In the rows, zero is written as 128.
Each row of numbers stands for one node and depends on some of the facts below. Use the named rows to name the rest.

Some facts about the nodes:
<1015>: α <1586>; ζ drikli; π <1178>; δ <1542>
<1030>: α <115>; ζ drikli
<1031>: ζ grestokal
<1055>: α <1116>; ζ busta
<106>: ζ trabomam
<1078>: α <796>; ζ pliklos; π <1765>; δ <973>
<1081>: α <115>; ζ fliken
<1090>: ζ busta; π <975>
<1096>: ζ pliklos; π <1169>; δ <236>
<1101>: α <1188>; ζ fliken; δ <797>
<1110>: ζ drikli; π <1238>
<1116>: α <1198>; ζ fliken
<1134>: α <572>; ζ busta
<1143>: α <462>; ζ drikli
<115>: ζ trabomam; δ <1238>
<1163>: α <79>; ζ grestokal
<1188>: δ <387>
<1193>: ζ trabomam; δ <1727>
<1195>: ζ grestokal; δ <218>
<1221>: α <183>; ζ motru; π <305>; δ <465>
<1222>: α <79>; ζ drikli; π <17>; δ <411>
<1238>: δ <1055>
<123>: ζ fliken; δ <594>
<1259>: ζ drikli
<1286>: α <551>; ζ drikli; π <832>
<1301>: α <79>; ζ trabomam
<1303>: ζ drikli; π <1581>; δ <1809>
<1317>: α <184>; ζ grestokal
<1324>: ζ drikli; δ <1417>
<1327>: δ <848>
<1329>: α <1676>; ζ grestokal; δ <793>
<1346>: ζ grestokal; δ <498>
<1368>: ζ motru
<1380>: δ <1734>
<13>: α <1198>; ζ busta; π <1784>
<1411>: ζ drikli
<1417>: α <517>; ζ busta
<1435>: ζ fliken
<1440>: α <975>; ζ grestokal; π <13>; δ <430>
<146>: α <167>; ζ busta; δ <1700>
<1475>: δ <1588>
<1492>: α <468>; ζ grestokal
<1494>: α <184>; ζ fliken
<1499>: ζ motru; δ <427>
<1510>: α <211>; ζ trabomam; π <1259>
<1528>: ζ trabomam; π <1024>; δ <920>
<153>: δ <1581>
<1542>: α <115>; ζ trabomam; δ <1188>
<1563>: α <1675>; ζ busta
<1571>: ζ trabomam; δ <184>
<1581>: δ <1286>
<1588>: ζ fliken
<1595>: α <1783>; ζ drikli; δ <292>
<1620>: α <1784>; ζ drikli
<1630>: ζ drikli; δ <599>
<1649>: ζ fliken; π <1385>
<1675>: ζ trabomam
<1676>: ζ pliklos; π <153>
<167>: ζ fliken
<1700>: α <1435>; ζ grestokal; δ <1346>
<1721>: α <1542>; ζ motru
<1727>: ζ busta; δ <517>
<1737>: δ <796>
<1745>: ζ trabomam
<1747>: α <1734>; ζ pliklos
<1752>: α <606>; ζ trabomam
<1761>: α <1031>; ζ pliklos; δ <832>
<1765>: ζ pliklos
<1783>: δ <146>
<1784>: α <133>; ζ motru
<1800>: α <832>; ζ trabomam
<1809>: α <551>; ζ grestokal
<1817>: α <153>; ζ pliklos; δ <891>
<1827>: ζ drikli; δ <1116>
<1835>: δ <1101>
<183>: δ <1571>
<184>: ζ grestokal; δ <548>
<209>: α <1259>; ζ trabomam; π <1116>; δ <741>
<211>: δ <1440>
<218>: ζ motru; π <427>; δ <1595>
<22>: ζ trabomam; δ <740>
<231>: ζ motru; π <218>
<236>: ζ motru; π <749>; δ <1031>
<251>: α <133>; ζ busta
<261>: α <79>; ζ grestokal
<279>: ζ fliken; δ <1221>
<290>: ζ motru; π <1676>; δ <1800>
<292>: ζ motru
<305>: α <234>; ζ drikli
<318>: ζ drikli; δ <1380>
<332>: α <1749>; ζ motru; δ <1096>
<362>: α <167>; ζ motru; δ <1163>
<366>: ζ motru; δ <1528>
<397>: α <1745>; ζ trabomam; δ <1676>
<411>: α <1400>; ζ motru; δ <1195>
<427>: ζ pliklos; δ <251>
<430>: α <1588>; ζ trabomam; δ <183>
<433>: ζ grestokal; δ <462>
<439>: δ <470>
<462>: α <153>; ζ trabomam
<465>: ζ motru; δ <1143>
<470>: α <1178>; ζ fliken; δ <1327>
<480>: ζ busta; δ <209>
<482>: ζ pliklos; π <65>
<498>: ζ fliken
<517>: δ <318>
<51>: ζ grestokal
<548>: α <82>; ζ fliken; δ <1747>
<551>: δ <439>
<590>: α <329>; ζ pliklos; π <832>; δ <1078>
<594>: ζ fliken; δ <480>
<599>: ζ trabomam; δ <1435>
<600>: α <1380>; ζ busta; δ <972>
<62>: α <1031>; ζ motru; δ <952>
<632>: ζ motru; π <517>
<65>: δ <1835>
<661>: ζ fliken
<684>: α <519>; ζ grestokal; δ <82>
<702>: α <122>; ζ pliklos
<73>: α <452>; ζ pliklos; δ <1630>
<740>: ζ grestokal; π <1176>
<741>: α <1727>; ζ busta
<744>: ζ grestokal; π <1475>; δ <1475>
<752>: ζ grestokal; π <594>
<793>: α <13>; ζ fliken
<796>: δ <744>
<797>: α <1700>; ζ trabomam; δ <1752>
<827>: ζ pliklos
<82>: ζ pliklos; δ <1649>
<832>: ζ pliklos; π <279>; δ <1563>
<833>: ζ fliken; δ <1329>
<842>: α <1568>; ζ fliken; π <1238>
<848>: ζ fliken; δ <752>
<878>: ζ busta; π <1148>; δ <1499>
<891>: α <1435>; ζ busta; δ <366>
<897>: α <823>; ζ grestokal; π <1765>; δ <960>
<90>: α <1024>; ζ fliken; π <1169>
<920>: α <167>; ζ fliken; δ <305>
<922>: α <1581>; ζ trabomam; π <1188>
<92>: α <329>; ζ fliken; δ <551>
<94>: α <1198>; ζ drikli
<952>: α <122>; ζ grestokal; π <1116>; δ <290>
<960>: ζ drikli; π <606>; δ <1324>
<972>: ζ drikli; π <462>
<973>: α <1749>; ζ busta; δ <833>
<993>: α <661>; ζ drikli; δ <1745>

Known rows:
<823>: [134,119,131,124,126,126,114,131,131,135,134,132,131,129,128,123,123,118,129,130,131,123,129,123,130,127,137,131,134,115,132,122,120,136,139,133,123,127,115,119,121,125,127]
<433>: [139,126,141,120,129,136,124,132,124,137,128,129,131,106,120,122,124,102,124,121,145,126,119,130,128,130,145,126,143,121,133,119,127,135,146,128,130,124,102,122,124,120,112]
<832>: [133,108,131,119,133,136,114,125,146,136,147,134,115,135,128,121,131,111,144,125,137,131,125,123,137,128,145,128,121,112,138,120,123,141,126,127,109,129,116,127,112,118,127]
<1188>: [138,146,131,130,135,109,104,149,132,136,123,130,127,120,115,121,140,113,117,136,139,111,140,104,115,119,142,137,134,106,140,119,117,124,135,135,117,135,120,112,125,127,124]
<1385>: [144,149,133,134,127,105,106,154,120,139,117,129,126,120,117,124,140,110,115,138,134,105,131,101,116,113,142,139,138,113,147,119,118,130,138,138,120,134,123,104,124,124,126]
<1784>: [136,181,139,148,156,115,100,132,131,150,85,133,120,139,124,135,136,108,89,146,151,141,107,112,145,119,112,125,125,108,130,114,112,114,74,138,129,140,121,128,138,132,123]
<1178>: [142,117,126,131,165,117,95,124,167,156,117,146,118,133,119,133,153,104,114,138,148,117,120,81,115,141,149,125,143,96,144,124,118,123,96,122,113,128,82,148,147,146,130]
<1571>: [136,121,124,132,118,121,107,129,138,138,133,141,134,153,131,110,124,126,140,134,119,119,135,120,129,134,134,135,138,114,123,134,125,135,143,141,121,125,122,116,123,127,143]
<1198>: [161,127,128,133,127,175,106,170,133,121,83,91,101,154,126,144,123,117,140,100,129,130,151,115,142,116,173,138,145,120,102,115,126,135,140,118,135,109,116,125,142,124,155]
<94>: [165,166,135,128,131,197,103,165,139,119,54,90,100,158,126,147,121,107,127,101,129,158,154,125,163,103,163,137,128,126,83,109,138,127,98,124,147,107,124,133,154,123,146]
<73>: [134,164,136,129,132,138,112,119,132,141,110,126,121,134,138,127,124,109,129,129,139,140,111,143,148,119,125,117,114,119,129,119,119,132,100,135,126,129,131,117,118,115,119]
<744>: [132,106,135,115,123,144,137,126,115,125,146,125,132,108,126,115,99,121,127,126,131,142,140,152,131,124,133,124,130,128,109,119,127,141,170,130,133,125,105,120,112,125,115]
<1737>: [136,120,132,126,123,128,113,132,130,141,130,130,129,121,127,126,128,111,130,125,138,119,119,130,126,134,146,128,138,119,136,125,117,140,137,130,124,124,118,121,119,118,123]
<1238>: [139,137,134,132,127,115,105,151,125,143,122,129,122,121,118,124,140,108,116,136,139,109,129,103,123,117,144,136,138,113,144,118,121,132,138,139,113,132,122,116,119,126,124]
<261>: [134,173,126,69,126,153,142,112,144,161,63,151,119,117,142,149,173,115,151,180,145,165,150,144,154,153,102,96,71,155,119,116,100,123,147,163,132,84,83,91,136,133,64]
<236>: [126,68,117,123,152,138,124,104,151,141,140,133,124,136,132,136,112,128,130,125,134,140,120,136,130,148,133,119,131,117,115,119,114,142,136,120,131,118,96,148,130,139,128]
<600>: [136,164,141,134,139,135,119,126,124,145,104,126,116,134,140,129,121,110,121,125,149,144,107,143,150,125,126,113,122,117,125,117,117,130,108,135,124,129,123,120,117,117,119]

Rows to name:
No name comes twice in this set of rows, the named rows included.
[144,154,126,149,121,96,103,136,112,150,103,117,135,106,127,132,129,113,88,161,125,89,116,94,113,107,126,142,152,122,143,122,115,131,151,142,133,129,113,111,135,143,129]	<17>
[124,92,128,122,108,138,128,116,121,132,149,119,126,128,141,121,104,126,143,128,115,132,121,150,144,118,129,128,121,134,118,120,122,151,162,135,122,121,126,120,99,118,126]	<1096>
[148,182,137,125,137,127,99,141,140,132,103,146,136,137,110,120,139,107,106,141,143,149,132,108,149,117,127,138,115,115,127,120,139,116,95,144,127,138,117,110,146,128,122]	<305>
[124,103,138,102,102,157,128,135,118,119,160,134,132,125,118,107,114,116,142,110,125,147,147,165,148,121,140,138,115,133,122,121,133,149,160,135,123,125,138,115,99,104,115]	<960>
[134,178,148,126,150,139,121,122,129,136,104,130,124,121,126,119,115,106,99,136,149,169,127,151,150,116,116,113,121,116,108,114,128,120,103,136,134,136,116,132,129,129,114]	<1700>
[126,127,133,126,127,150,124,99,133,142,118,121,117,141,149,131,104,119,128,135,123,156,113,162,163,121,111,113,113,133,104,117,122,144,120,137,128,122,124,135,111,127,125]	<1078>
[125,159,108,82,91,152,138,79,132,168,54,134,135,107,166,165,145,122,136,197,111,138,128,161,156,143,83,104,82,178,109,123,94,141,164,169,160,74,93,100,137,138,66]	<1222>
[141,146,131,140,139,109,99,130,137,156,109,129,129,119,124,132,139,103,102,141,140,100,107,96,117,127,141,129,149,108,149,123,116,130,116,131,125,131,108,126,135,131,125]	<153>
[139,147,135,130,124,114,107,157,121,143,123,129,122,123,114,119,144,108,116,134,139,110,133,107,125,114,142,139,133,112,146,119,118,132,140,139,112,134,127,107,117,118,123]	<1581>
[137,109,122,132,138,121,108,112,138,149,123,122,122,123,137,135,125,113,118,144,126,113,112,111,126,117,133,126,134,117,135,121,121,139,131,129,119,124,104,134,125,139,130]	<1676>
[126,169,139,135,120,137,104,121,139,150,108,134,119,150,136,120,129,113,127,132,132,134,120,150,148,130,125,117,127,113,121,126,116,136,100,143,124,124,139,126,114,117,129]	<397>
[126,88,131,104,131,155,128,125,147,119,168,143,115,151,125,111,125,120,179,100,139,155,139,153,147,145,152,119,108,114,123,124,129,140,132,122,109,128,124,124,98,104,125]	<482>
[136,119,121,133,135,110,96,138,135,147,115,129,126,120,115,142,146,112,99,145,131,99,115,88,123,117,136,150,132,118,152,116,117,133,117,133,126,131,116,127,132,133,127]	<594>
[128,107,134,112,102,153,125,118,123,129,143,127,140,113,127,118,107,112,133,119,123,131,127,157,139,127,138,133,131,137,123,123,130,149,154,133,141,120,126,121,111,110,115]	<1303>

The same nodes again, as new rows of numbers:
Some nodes and their rows:
<231>: [110,141,128,125,118,112,165,121,125,123,142,116,145,126]
<1727>: [105,134,161,124,114,125,157,104,133,135,135,112,137,116]
<833>: [114,129,114,122,100,116,154,105,121,118,130,119,132,118]
<1752>: [118,137,107,124,110,117,157,106,116,94,123,114,132,115]
<1765>: [113,122,179,121,107,124,157,101,137,96,136,121,121,123]
<332>: [116,142,132,130,113,107,169,108,134,101,135,114,145,133]
<897>: [134,130,124,111,114,112,153,130,119,108,130,126,135,143]
<1737>: [113,137,145,121,108,116,156,107,131,117,124,113,137,123]
<1301>: [131,126,207,130,106,70,158,111,108,99,111,117,138,90]
<1417>: [114,132,134,137,114,117,160,101,124,103,136,106,139,128]
<551>: [104,135,152,115,109,126,157,111,134,143,131,117,134,110]
<65>: [109,139,157,125,104,115,158,95,139,107,125,114,133,117]
<1015>: [126,143,129,120,115,119,153,113,119,106,118,110,143,131]
<1148>: [108,135,153,126,104,119,162,95,133,106,130,114,130,116]
<1784>: [103,140,153,132,108,113,172,101,140,106,143,114,135,118]
<1030>: [122,146,86,125,113,149,160,102,129,97,126,103,132,137]
<305>: [110,139,133,129,110,116,159,92,123,83,125,106,126,117]

Which node is each row?
No name comes twice in this set of rows, the named rows included.
[119,148,87,114,107,152,161,105,132,112,125,111,130,127]	<1542>
[120,136,115,119,104,118,153,115,113,132,127,119,137,127]	<1649>
[105,147,96,108,104,155,154,120,144,137,120,115,127,116]	<115>
[108,134,149,117,109,123,157,107,132,133,130,118,135,112]	<796>
[117,135,97,124,106,104,156,96,114,106,127,112,127,129]	<548>
[116,135,119,128,114,119,157,103,117,96,126,109,134,118]	<1595>
[119,137,119,117,105,119,158,120,113,126,124,121,137,122]	<744>
[115,138,114,127,115,111,156,99,116,101,126,106,130,126]	<1747>
[102,138,121,130,118,105,169,111,127,115,142,114,136,123]	<292>
[124,136,115,123,101,111,156,99,120,106,127,116,133,130]	<1494>

